[[131 107 142 147]
 [122 151 108 108]
 [124 149 109 110]
 [126 150 111 108]
 [128 154 111 105]]
|
[147 108 149 126]

[[147 140 108 112]
 [122 112 142 115]
 [137 119 138 128]
 [116 105 149 127]]
|
[112 142 119 116]

[[105 138 144]
 [124 130 131]
 [114 134 138]]
|
[144 130 114]

[[134 112 101]
 [ 99 155 131]
 [113 141 117]
 [116 140 127]
 [ 99 156 131]]
|
[101 155 113]

[[103 104 104 100 155]
 [111 111 108 107 148]
 [108 109 106 106 149]
 [119 122 123 119 143]
 [136 137 137 137 117]]
|
[155 107 106 122 136]

[[109 105 106]
 [119 122 116]
 [142 140 141]
 [109 108 110]]
|
[106 122 142]

[[155 132 130]
 [116 138 129]
 [111 130 134]
 [130 126 126]
 [125 130 122]]
|
[130 138 111]

[[143 123 135 134]
 [150 104 102 142]
 [137 133 155 127]
 [113 151 137 113]]
|
[134 102 133 113]

[[140 112 140 138]
 [146 105 145 142]
 [112 151 117 117]
 [114 111 117 118]
 [138 142 139 138]]
|
[138 145 151 114]
---
[[150 132 123]
 [138 130 126]
 [143 130 125]]
|
[123 130 143]

[[132 131 150 137 132]
 [124 124 104 118 123]
 [124 124 108 119 124]
 [124 124 107 119 123]]
|
[132 118 108 124]

[[145 114 150 112]
 [149 105 154 107]
 [139 117 137 118]
 [143 108 148 117]
 [145 109 150 118]]
|
[112 154 117 143]

[[137 134]
 [154 119]]
|
[134 154]

[[133 134 126 107 134]
 [124 137 124 119 131]
 [113 124 147 113 129]
 [125 143 122 107 134]]
|
[134 119 147 143]

[[145 107]
 [119 129]
 [113 134]]
|
[107 119]

[[111 139 144 146]
 [148 116 110 107]
 [108 140 146 149]
 [109 139 145 147]
 [108 140 147 150]]
|
[146 110 140 109]

[[114 137]
 [105 147]
 [142 110]
 [150 111]
 [107 156]]
|
[137 105]
---
[[110 121 106 109 119 104 113 123 110 102 126]
 [148 117 152 142 138 155 144 117 144 148 111]]
|
[[148 117 152 142 138 155 144 117 144 148 111]
 [110 121 106 109 119 104 113 123 110 102 126]]

[[114 110 116]
 [124 136 134]
 [117 144 139]
 [124 130 129]
 [129 106 117]]
|
[[129 106 117]
 [114 110 116]
 [124 130 129]
 [124 136 134]
 [117 144 139]]

[[128 130 124 129 135]
 [ 98 133 126 108 133]
 [123 125 120 130 128]
 [100 115 123 138 130]
 [123 122 124 138 130]
 [130 127 129 126 138]]
|
[[100 115 123 138 130]
 [123 122 124 138 130]
 [123 125 120 130 128]
 [130 127 129 126 138]
 [128 130 124 129 135]
 [ 98 133 126 108 133]]

[[155 110 123 101]
 [136 123 127 118]
 [133 118 129 128]]
|
[[155 110 123 101]
 [133 118 129 128]
 [136 123 127 118]]

[[133 122 122 127 135 116 133 143 131 129 125 138]
 [132 118 127 131 129 131 125 120 137 127 138 134]
 [151 126 110 130 129 128 139 141 119 112 115 153]
 [149 119 113 132 130 129 135 134 128 115 124 153]
 [134 114 124 131 132 128 126 123 139 127 139 138]
 [132 123 123 127 134 117 132 141 130 128 124 136]
 [151 117 111 132 132 126 136 136 129 115 124 156]
 [125 103 129 128 141 111 124 133 152 139 145 135]]
|
[[125 103 129 128 141 111 124 133 152 139 145 135]
 [134 114 124 131 132 128 126 123 139 127 139 138]
 [151 117 111 132 132 126 136 136 129 115 124 156]
 [132 118 127 131 129 131 125 120 137 127 138 134]
 [149 119 113 132 130 129 135 134 128 115 124 153]
 [133 122 122 127 135 116 133 143 131 129 125 138]
 [132 123 123 127 134 117 132 141 130 128 124 136]
 [151 126 110 130 129 128 139 141 119 112 115 153]]

[[137 106]
 [137 150]
 [115 111]
 [109 141]]
|
[[137 106]
 [115 111]
 [109 141]
 [137 150]]

[[107 128 130 103 102 150 129 119]
 [156 115 145 128 149 136 145 128]
 [120 136 117 130 128 115 123 132]
 [119 145 133 156 146 129 138 150]
 [134 127 116 131 122 120 118 118]
 [132 133 117 124 131 118 110 115]]
|
[[156 115 145 128 149 136 145 128]
 [134 127 116 131 122 120 118 118]
 [107 128 130 103 102 150 129 119]
 [132 133 117 124 131 118 110 115]
 [120 136 117 130 128 115 123 132]
 [119 145 133 156 146 129 138 150]]

[[117 134 105 124 133 136 122]
 [127 139 129 132 151 150 143]
 [121 136 117 125 134 130 126]
 [149 112 146 136 111 132 154]
 [148 117 120 112 120 120 127]
 [143 115 135 120 134 129 137]
 [117 130 140 146 124 152 138]
 [117 126 117 126 137 145 123]]
|
[[149 112 146 136 111 132 154]
 [143 115 135 120 134 129 137]
 [148 117 120 112 120 120 127]
 [117 126 117 126 137 145 123]
 [117 130 140 146 124 152 138]
 [117 134 105 124 133 136 122]
 [121 136 117 125 134 130 126]
 [127 139 129 132 151 150 143]]
---
[[117 129 140 111 138 105 133 138 134 141 113 124 117]
 [108 138 122 116 143 129 143 151 137 137 111 146 102]
 [115 113 104 116 128 157 133 124 127 122 118 139 124]
 [142 120 142 150 129 109 118 110 117 129 152 111 137]]
|
[[117 140 138 133 134 113 117]
 [108 122 143 143 137 111 102]
 [115 104 128 133 127 118 124]
 [142 142 129 118 117 152 137]]

[[129 121 125 110 123 127 127 109]
 [134 118 138 137 119 132 133 138]
 [121 131 150 110 131 120 122 110]
 [113 133 112 121 133 114 118 122]
 [115 135 136 140 135 115 121 142]
 [139 114 144 125 116 136 134 124]]
|
[[129 125 123 127]
 [134 138 119 133]
 [121 150 131 122]
 [113 112 133 118]
 [115 136 135 121]
 [139 144 116 134]]

[[143 135 108 135 139 107 120 137 134 128 122]
 [117 120 127 120 117 125 138 117 119 124 137]
 [139 135 140 137 138 131 132 135 135 133 133]
 [127 128 105 128 126 104 142 123 128 126 143]
 [140 134 111 135 139 102 135 137 132 129 137]
 [132 133 154 128 130 151 130 127 131 129 128]
 [139 135 135 133 138 129 134 134 136 134 135]]
|
[[143 108 139 120 134 122]
 [117 127 117 138 119 137]
 [139 140 138 132 135 133]
 [127 105 126 142 128 143]
 [140 111 139 135 132 137]
 [132 154 130 130 131 128]
 [139 135 138 134 136 135]]

[[140 122 124 123 121 135 127 128 132 133 126 126 125]
 [149 124 127 130 122 124 131 126 130 123 124 124 129]
 [112 129 135 133 136 129 129 125 119 123 128 130 127]
 [140 130 151 133 129 123 129 135 129 128 127 132 120]
 [142 124 112 137 129 118 133 130 129 128 127 130 135]
 [116 124 151 121 127 123 133 131 127 124 128 130 126]]
|
[[140 124 121 127 132 126 125]
 [149 127 122 131 130 124 129]
 [112 135 136 129 119 128 127]
 [140 151 129 129 129 127 120]
 [142 112 129 133 129 127 135]
 [116 151 127 133 127 128 126]]

[[129 128 128 128 128 128 128 131 152 139]
 [146 146 129 128 128 128 128 128 128 129]
 [134 153 135 128 128 128 128 128 128 128]
 [153 133 128 128 128 128 128 128 128 136]]
|
[[129 128 128 128 152]
 [146 129 128 128 128]
 [134 135 128 128 128]
 [153 128 128 128 128]]

[[117 131 129 104 154 127]
 [130 125 124 131 124 127]
 [134 142 117 112 132 115]
 [124 126 132 132 122 125]
 [129 122 131 126 126 127]]
|
[[117 129 154]
 [130 124 124]
 [134 117 132]
 [124 132 122]
 [129 131 126]]

[[128 128 129 128 128]
 [121 126 131 132 123]
 [129 128 129 106 126]
 [117 136 127 128 141]
 [129 128 128 129 129]]
|
[[128 129 128]
 [121 131 123]
 [129 129 126]
 [117 127 141]
 [129 128 129]]

[[129 129 123 129 105 130 128]
 [127 129 104 128 126 131 129]
 [129 127 128 128 123 128 127]
 [128 128 141 128 126 128 129]
 [129 127 129 128 109 129 128]
 [127 128 131 127 127 128 129]
 [129 127 129 128 110 129 128]
 [127 126 150 124 130 126 128]]
|
[[129 123 105 128]
 [127 104 126 129]
 [129 128 123 127]
 [128 141 126 129]
 [129 129 109 128]
 [127 131 127 129]
 [129 129 110 128]
 [127 150 130 128]]
